Below is a small trained network, with its code and all its weights. Each question gives an input and a class and asks what happens when units are switched off, that is, made to give their printed mean instead of their output.

import numpy as np


def w(rows, s, z=0):
    codes = np.array(rows[::2]) - 128.0
    scale = np.full(codes.shape[1], s)
    scale[-1] = z or s
    return codes * scale


def f(y):
    return y / 2 * (1 + np.tanh(0.7978845608 * (y + 0.044715 * y**3)))


def log_softmax(a):
    a = a - a.max(-1, keepdims=True)
    return a - np.log(np.exp(a).sum(-1, keepdims=True))


def net(x, mask):
    res = np.array(x, float).reshape(1, 3) / 4 @ E
    y = f(res @ A[0][:, :-1].T + A[0][:, -1])
    res = res + np.where(mask, y, B[0][:, -1]) @ B[0][:, :-1]
    return log_softmax(res[-1] @ U[:, :-1].T + U[:, -1])


A, B = {}, {}
E = w([
[129,247,180,82,147,171],'x0',
[179,132,92,138,239,155],'x1',
[80,160,164,193,155,172],'x2',
],0.015)
A[0] = w([
[50,71,87,161,88,123,113],'n0',
[188,119,75,162,166,198,120],'n1',
[164,111,82,21,108,122,124],'n2',
[97,142,168,125,62,125,111],'n3',
[188,50,161,149,130,103,110],'n4',
[49,115,160,88,91,127,111],'n5',
[141,136,140,97,65,86,103],'n6',
[120,160,179,87,135,140,151],'n7',
[80,132,122,94,168,111,250],'n8',
[89,154,128,162,59,134,121],'n9',
[169,212,114,80,110,139,99],'n10',
[49,131,132,156,156,154,122],'n11',
[117,123,210,222,141,133,101],'n12',
[180,214,120,92,161,162,107],'n13',
[111,199,175,53,173,75,176],'n14',
[205,134,97,132,196,151,115],'n15',
[90,154,162,34,121,174,102],'n16',
[191,90,152,9,124,83,137],'n17',
[151,115,108,141,176,150,146],'n18',
[109,46,151,155,127,107,112],'n19',
[143,133,130,100,50,100,123],'n20',
[99,164,137,76,132,166,122],'n21',
[90,171,117,190,74,139,122],'n22',
[103,178,147,77,82,169,114],'n23',
[84,130,104,198,124,170,121],'n24',
[109,178,134,217,127,157,154],'n25',
[166,120,113,121,221,186,106],'n26',
[177,53,62,230,121,156,168],'n27',
[50,116,168,175,155,145,137],'n28',
[93,105,203,102,67,132,137],'n29',
],0.013,0.021)
B[0] = w([
[130,114,61,184,76,88,175],'n0',
[175,98,113,136,65,197,183],'n1',
[89,209,113,35,185,223,184],'n2',
[169,96,108,153,95,187,164],'n3',
[110,212,33,166,111,123,166],'n4',
[214,99,106,152,103,194,161],'n5',
[145,112,112,127,173,179,158],'n6',
[91,117,91,167,41,59,185],'n7',
[95,60,254,106,40,90,251],'n8',
[160,94,155,163,137,188,162],'n9',
[105,168,53,195,117,101,176],'n10',
[101,191,124,66,187,198,158],'n11',
[116,208,90,111,196,235,158],'n12',
[118,124,60,168,100,117,199],'n13',
[92,132,109,118,57,82,222],'n14',
[217,65,132,128,109,184,192],'n15',
[115,156,57,193,106,127,171],'n16',
[52,185,133,36,211,213,199],'n17',
[137,105,135,124,91,148,177],'n18',
[121,176,65,175,96,81,169],'n19',
[174,118,142,88,115,178,169],'n20',
[111,125,60,147,95,98,168],'n21',
[131,101,139,101,155,182,158],'n22',
[154,132,72,205,109,116,174],'n23',
[64,201,92,100,182,178,156],'n24',
[92,133,141,96,132,148,187],'n25',
[190,57,136,173,138,184,193],'n26',
[95,133,89,139,54,63,227],'n27',
[76,167,121,64,146,196,171],'n28',
[207,24,141,115,74,154,180],'n29',
],0.0093,0.021)
U = w([
[254,26,113,131,98,179,110],'0',
[91,150,33,187,80,43,98],'1',
[64,197,112,22,157,200,110],'2',
[65,31,232,65,63,32,252],'3',
[140,125,175,113,170,78,97],'4',
[145,163,138,109,163,105,107],'5',
[142,126,173,117,166,73,100],'6',
],0.014,0.013)

Each question gives the input, the list of numbers given to net, and the class t.
The units are the neurons (one row each of A and B). Each row of codes is followed by its name. A weight is (code - 128) times the scale printed after its matrix; where a second scale follows, it is the last column's (A, B and U).
mask holds one flag per neuron, in row order. A switched-off neuron (its flag False) gives its mean, the last column of its row in B, instead of its output. The means were averaged over made-up inputs and are rounded, as every weight is.
A unit's drop is (log p(t) with every unit on - log p(t) with that unit switched off) / (log p(t) with every unit on - log p(t) with every unit switched off).
The circuit of an input: a set's keep is (log p(t) with only the set's units on - log p(t) with every unit switched off) / (log p(t) with every unit on - log p(t) with every unit switched off). Starting from the 12 units with the biggest drops (on a tie, the unit counted first), units are removed one at a time, each time the one whose removal leaves the highest keep (on an exact tie, the one counted first), for as long as the keep stays at least 0.8.
circuit, biggest first: the units of the circuit, biggest drop first
unit that matters most: the unit with the biggest drop
top k neurons: the k neurons with the biggest drops, biggest first
drop of u: that unit's drop, to one decimal
input [-7,0,-6], class 1: unit that matters most => n27
input [8,-7,6], class 1: top 3 neurons => (n7, n16, n14)
input [4,3,-2], class 1: top 3 neurons => (n13, n10, n29)
input [-1,2,3], class 3: top 2 neurons => (n17, n2)
input [-1,-5,6], class 2: top 2 neurons => (n28, n24)
input [-8,7,-3], class 1: top 4 neurons => (n27, n4, n19, n29)
input [0,-3,0], class 3: top 3 neurons => (n15, n26, n1)
input [-6,5,-4], class 1: top 4 neurons => (n27, n4, n29, n19)
input [6,-7,-7], class 0: top 4 neurons => (n29, n5, n23, n3)
input [2,-7,7], class 0: top 3 neurons => (n29, n5, n17)
input [-1,4,-5], class 2: top 3 neurons => (n17, n2, n29)
input [-8,-8,-2], class 0: top 4 neurons => (n29, n20, n5, n9)
input [-3,-3,1], class 3: top 2 neurons => (n15, n26)
input [0,3,-4], class 2: circuit, biggest first => (n17)
input [1,5,-8], class 2: top 2 neurons => (n17, n2)
input [0,-8,-7], class 0: drop of n29 => 1.4
input [6,7,-1], class 0: drop of n15 => 0.9
input [-2,1,-3], class 3: drop of n2 => 0.0
